Here is a tiny trained network, its code and every weight. The questions are about switching its units off for an input and a class, where a switched-off unit gives its printed mean instead of its output.

import numpy as np


def w(rows, s, z=0):
    codes = np.array(rows[::2]) - 128.0
    scale = np.full(codes.shape[1], s)
    scale[-1] = z or s
    return codes * scale


def f(y):
    return y / 2 * (1 + np.tanh(0.7978845608 * (y + 0.044715 * y**3)))


def log_softmax(a):
    a = a - a.max(-1, keepdims=True)
    return a - np.log(np.exp(a).sum(-1, keepdims=True))


def net(x, mask):
    res = np.array(x, float).reshape(1, 5) / 4 @ E
    y = f(res @ A[0][:, :-1].T + A[0][:, -1])
    res = res + np.where(mask, y, B[0][:, -1]) @ B[0][:, :-1]
    return log_softmax(res[-1] @ U[:, :-1].T + U[:, -1])


A, B = {}, {}
E = w([
[155,70,162,113,106,165,105,116,234],'x0',
[132,112,78,160,82,84,185,131,139],'x1',
[227,80,124,92,70,130,252,95,65],'x2',
[140,118,156,35,132,83,66,139,103],'x3',
[116,9,209,173,17,183,173,180,85],'x4',
],0.012)
A[0] = w([
[162,134,112,126,127,69,133,119,133,2],'N1',
[149,125,144,86,84,68,187,171,97,110],'N2',
[100,76,75,178,66,137,218,136,167,141],'N3',
[204,179,130,111,115,132,158,106,107,91],'N4',
[141,178,87,157,160,146,111,116,145,128],'N5',
[145,144,109,147,89,104,182,113,52,200],'N6',
[202,157,113,103,153,74,153,85,104,3],'N7',
[117,138,166,76,185,108,99,130,60,220],'N8',
[112,119,155,148,128,80,139,97,148,64],'N9',
[102,139,164,138,119,177,121,158,127,92],'N10',
[80,57,165,194,62,164,136,184,86,151],'N11',
[95,185,172,154,175,196,110,140,81,94],'N12',
[128,97,154,162,101,135,136,154,153,46],'N13',
[174,4,221,83,63,138,89,165,145,161],'N14',
[61,206,85,130,154,51,30,167,126,100],'N15',
[150,78,134,155,94,96,144,171,110,115],'N16',
[82,108,162,62,156,140,53,154,135,142],'N17',
],0.013,0.0031)
B[0] = w([
[93,119,112,60,152,154,158,149,100,139],'N1',
[176,81,127,169,101,137,141,69,29,178],'N2',
[135,156,159,205,76,100,101,103,44,196],'N3',
[132,129,73,123,166,86,142,159,166,166],'N4',
[105,127,181,99,122,126,195,135,79,167],'N5',
[143,175,122,221,127,125,101,125,42,182],'N6',
[148,133,69,50,180,156,99,127,156,170],'N7',
[167,155,146,177,98,96,130,106,66,182],'N8',
[141,111,157,94,172,137,86,165,97,128],'N9',
[103,115,140,67,160,127,172,111,129,151],'N10',
[30,55,254,152,86,184,210,144,79,221],'N11',
[75,114,200,100,132,150,178,188,210,162],'N12',
[82,94,150,108,154,141,150,131,169,161],'N13',
[76,38,157,166,59,195,28,37,123,252],'N14',
[103,231,205,173,148,77,122,182,199,218],'N15',
[115,125,155,192,94,108,111,119,67,172],'N16',
[165,151,126,194,108,83,94,135,87,190],'N17',
],0.011,0.027)
U = w([
[131,243,176,150,127,65,166,164,136,245],'0',
[136,48,106,79,112,157,86,94,245,4],'1',
[127,141,98,37,169,147,215,168,208,80],'2',
[120,74,184,150,60,149,140,105,61,167],'3',
[198,176,47,114,122,89,161,111,70,62],'4',
],0.011,0.0026)

Each question gives the input, the list of numbers given to net, and the class t.
The units are the neurons (one row each of A and B). Each row of codes is followed by its name. A weight is (code - 128) times the scale printed after its matrix; where a second scale follows, it is the last column's (A, B and U).
mask holds one flag per neuron, in row order. A switched-off neuron (its flag False) gives its mean, the last column of its row in B, instead of its output. The means were averaged over made-up inputs and are rounded, as every weight is.
A unit's drop is (log p(t) with every unit on - log p(t) with that unit switched off) / (log p(t) with every unit on - log p(t) with every unit switched off).
The circuit of an input: a set's keep is (log p(t) with only the set's units on - log p(t) with every unit switched off) / (log p(t) with every unit on - log p(t) with every unit switched off). Starting from the 12 units with the biggest drops (on a tie, the unit counted first), units are removed one at a time, each time the one whose removal leaves the highest keep (on an exact tie, the one counted first), for as long as the keep stays at least 0.8.
units of the circuit, in order: the units of the circuit, biggest drop first
top k neurons: the k neurons with the biggest drops, biggest first
drop of u: that unit's drop, to one decimal
input [0,-3,2,-5,-5], class 2: top 2 neurons -> (N14 N3)
input [8,-8,5,3,-2], class 1: units of the circuit, in order -> (N11 N3 N6)
input [-5,5,0,5,-6], class 0: units of the circuit, in order -> (N15)
input [-6,-2,5,8,-7], class 4: top 2 neurons -> (N7 N11)
input [8,-3,-4,3,1], class 1: top 2 neurons -> (N11 N3)
input [2,-8,6,1,-3], class 4: top 2 neurons -> (N11 N14)
input [-4,-8,0,-4,1], class 0: top 3 neurons -> (N14 N11 N2)
input [-1,1,4,0,-7], class 4: top 2 neurons -> (N11 N12)
input [5,-2,3,-3,-5], class 2: drop of N14 -> 0.3
input [8,-6,7,2,-8], class 2: drop of N14 -> 0.3
input [2,-1,0,-5,-5], class 2: drop of N3 -> 0.2
